Here is a tiny trained network, its code and every weight. The questions are about switching its units off for an input and a target symbol, where a switched-off unit gives its printed mean instead of its output.

import numpy as np


def w(rows, s, z=0):
    codes = np.array(rows[::2]) - 128.0
    scale = np.full(codes.shape[1], s)
    scale[-1] = z or s
    return codes * scale


def f(y):
    return np.maximum(y, 0)


def softmax(a):
    e = np.exp(a - a.max(-1, keepdims=True))
    return e / e.sum(-1, keepdims=True)


def log_softmax(a):
    a = a - a.max(-1, keepdims=True)
    return a - np.log(np.exp(a).sum(-1, keepdims=True))


def net(x, mask):
    ids = ['αβγδεζηπψ'.index(c) for c in x.split()]
    T = len(ids)
    res = E[ids] + P[:T]
    r = res
    for j in range(2):
        rows = slice(3 * j, 3 * j + 3)
        q, k, v = (r @ M[0][rows].T for M in (Q, K, V))
        z = softmax(np.where(np.tri(T) > 0, q @ k.T / 3**0.5, -1e9)) @ v
        o = O[0][rows]
        res = res + np.where(mask[j], z, o[:, -1]) @ o[:, :-1]
    y = f(res @ A[0][:, :-1].T + A[0][:, -1])
    res = res + np.where(mask[2:10], y, B[0][:, -1]) @ B[0][:, :-1]
    return log_softmax(res[-1] @ U[:, :-1].T + U[:, -1])


Q, K, V, O, A, B = {}, {}, {}, {}, {}, {}
E = w([
[172,101,166,158,93,210,162],'α',
[107,91,181,254,131,189,157],'β',
[52,68,203,173,130,118,132],'γ',
[77,109,87,149,79,234,89],'δ',
[102,100,98,188,176,101,80],'ε',
[74,71,88,131,126,242,180],'ζ',
[45,158,151,110,94,176,85],'η',
[157,67,74,211,156,147,115],'π',
[148,38,148,189,164,92,131],'ψ',
],0.018)
P = w([
[5,12,209,137,129,213,169],'0',
[61,108,159,178,77,78,20],'1',
[75,99,178,162,77,104,19],'2',
[75,98,196,188,94,101,38],'3',
[76,112,203,189,107,119,40],'4',
[93,146,157,223,110,142,36],'5',
[100,128,204,237,119,148,85],'6',
[122,123,223,254,108,172,99],'7',
],0.0064)
Q[0] = w([
[48,81,141,195,146,107,67],'head 0',
[70,47,221,196,121,251,69],'head 0',
[137,159,143,91,138,102,140],'head 0',
[75,183,163,197,97,112,100],'head 1',
[101,92,126,215,147,204,66],'head 1',
[88,39,174,198,144,132,71],'head 1',
],0.011)
K[0] = w([
[117,129,106,130,164,132,133],'head 0',
[66,89,80,104,183,170,224],'head 0',
[96,113,172,173,99,121,86],'head 0',
[99,124,111,123,219,116,149],'head 1',
[93,70,84,81,128,158,245],'head 1',
[99,128,128,66,193,151,148],'head 1',
],0.011)
V[0] = w([
[124,143,28,113,152,82,23],'head 0',
[91,65,126,125,135,116,147],'head 0',
[150,166,176,145,197,79,120],'head 0',
[122,74,124,146,246,93,123],'head 1',
[186,107,68,173,96,171,86],'head 1',
[206,92,128,80,120,148,185],'head 1',
],0.013)
O[0] = w([
[111,78,192,103,111,134,191,5],'head 0',
[168,101,47,110,151,67,152,208],'head 0',
[196,123,193,127,107,153,78,21],'head 0',
[229,81,102,89,194,137,164,134],'head 1',
[55,113,205,186,251,97,140,158],'head 1',
[176,242,181,113,192,64,146,110],'head 1',
],0.012,0.017)
A[0] = w([
[48,86,102,101,77,145,205,3],'neuron 0',
[116,228,159,147,202,119,103,129],'neuron 1',
[43,89,10,139,109,193,139,28],'neuron 2',
[33,178,153,199,150,113,118,97],'neuron 3',
[129,56,143,133,86,134,83,181],'neuron 4',
[65,253,74,103,190,70,134,107],'neuron 5',
[147,87,160,125,199,84,128,239],'neuron 6',
[128,43,167,137,137,44,2,239],'neuron 7',
],0.0076,0.0026)
B[0] = w([
[128,166,173,61,173,130,79,164],'neuron 0',
[128,133,193,96,80,149,212,168],'neuron 1',
[136,138,201,128,90,63,111,252],'neuron 2',
[170,133,188,41,138,107,136,211],'neuron 3',
[164,160,166,172,117,254,120,144],'neuron 4',
[119,70,219,171,134,155,165,236],'neuron 5',
[76,226,114,80,120,163,190,154],'neuron 6',
[159,144,152,169,97,202,134,163],'neuron 7',
],0.0066,0.029)
U = w([
[124,73,152,131,119,139,149,127],'α',
[89,70,130,134,106,15,159,168],'β',
[70,158,123,167,63,132,144,106],'γ',
[151,218,169,144,106,108,158,190],'δ',
[29,171,75,161,140,144,183,218],'ε',
[213,96,168,124,77,3,123,2],'ζ',
[110,114,117,167,76,37,196,89],'η',
[108,154,129,203,184,115,53,69],'π',
[203,144,155,76,191,47,96,97],'ψ',
],0.0063,0.0033)

Each question gives the input, a string of symbols that net reads in full, and the target symbol t.
The units are the heads (3 rows each of Q, K, V and O) and the neurons (one row each of A and B). Each row of codes is followed by its name. A weight is (code - 128) times the scale printed after its matrix; where a second scale follows, it is the last column's (O, A, B and U).
mask holds one flag per unit, heads first, then neurons. A switched-off unit (its flag False) gives its mean, the last column of its rows in O or B, instead of its output. The means were averaged over made-up inputs and are rounded, as every weight is.
A unit's drop is (log p(t) with every unit on - log p(t) with that unit switched off) / (log p(t) with every unit on - log p(t) with every unit switched off).
The circuit of an input: a set's keep is (log p(t) with only the set's units on - log p(t) with every unit switched off) / (log p(t) with every unit on - log p(t) with every unit switched off). Starting from all 10 units, units are removed one at a time, each time the one whose removal leaves the highest keep (on an exact tie, the one counted first), for as long as the keep stays at least 0.8.
circuit, biggest first: the units of the circuit, biggest drop first
top k neurons: the k neurons with the biggest drops, biggest first
which heads matter: for each layer, one digit per head in row order, 1 if its drop is at least 0.15 and else 0, layers parted by /
input δ ε η π β, target β: circuit, biggest first => (head 0; head 1; neuron 3; neuron 2)
input ψ π ε β ε α γ, target ψ: which heads matter => 11
input α ε β, target δ: circuit, biggest first => (head 1; neuron 1)
input β γ δ ψ α ε β, target π: circuit, biggest first => (head 0)
input ε ε δ δ ε π α π, target α: circuit, biggest first => (head 0; head 1)
input η β δ ζ η α, target β: circuit, biggest first => (head 0; neuron 7; neuron 4)
input α β ψ γ γ ψ, target δ: circuit, biggest first => (head 1; neuron 1; head 0)
input γ δ α, target ζ: circuit, biggest first => (head 1; head 0)
input ε δ γ, target α: circuit, biggest first => (head 0; head 1; neuron 4)
input α β α δ β ζ, target β: top 4 neurons => (neuron 2; neuron 7; neuron 4; neuron 6)
input γ α η π, target ζ: circuit, biggest first => (head 1; neuron 2)
input β β β, target π: top 2 neurons => (neuron 3; neuron 1)
input δ ε α β δ δ, target β: circuit, biggest first => (head 0; neuron 2; head 1; neuron 3)
input β ε α δ γ α α ψ, target π: top 2 neurons => (neuron 3; neuron 1)
input η δ β α ε, target γ: top neuron => (neuron 4)
input α δ α ε δ, target δ: top 2 neurons => (neuron 1; neuron 3)
input π α β β, target ε: which heads matter => 01
input η α ψ α γ, target γ: which heads matter => 01
input α α η, target δ: which heads matter => 11
input η δ ε γ π, target γ: top 2 neurons => (neuron 4; neuron 3)
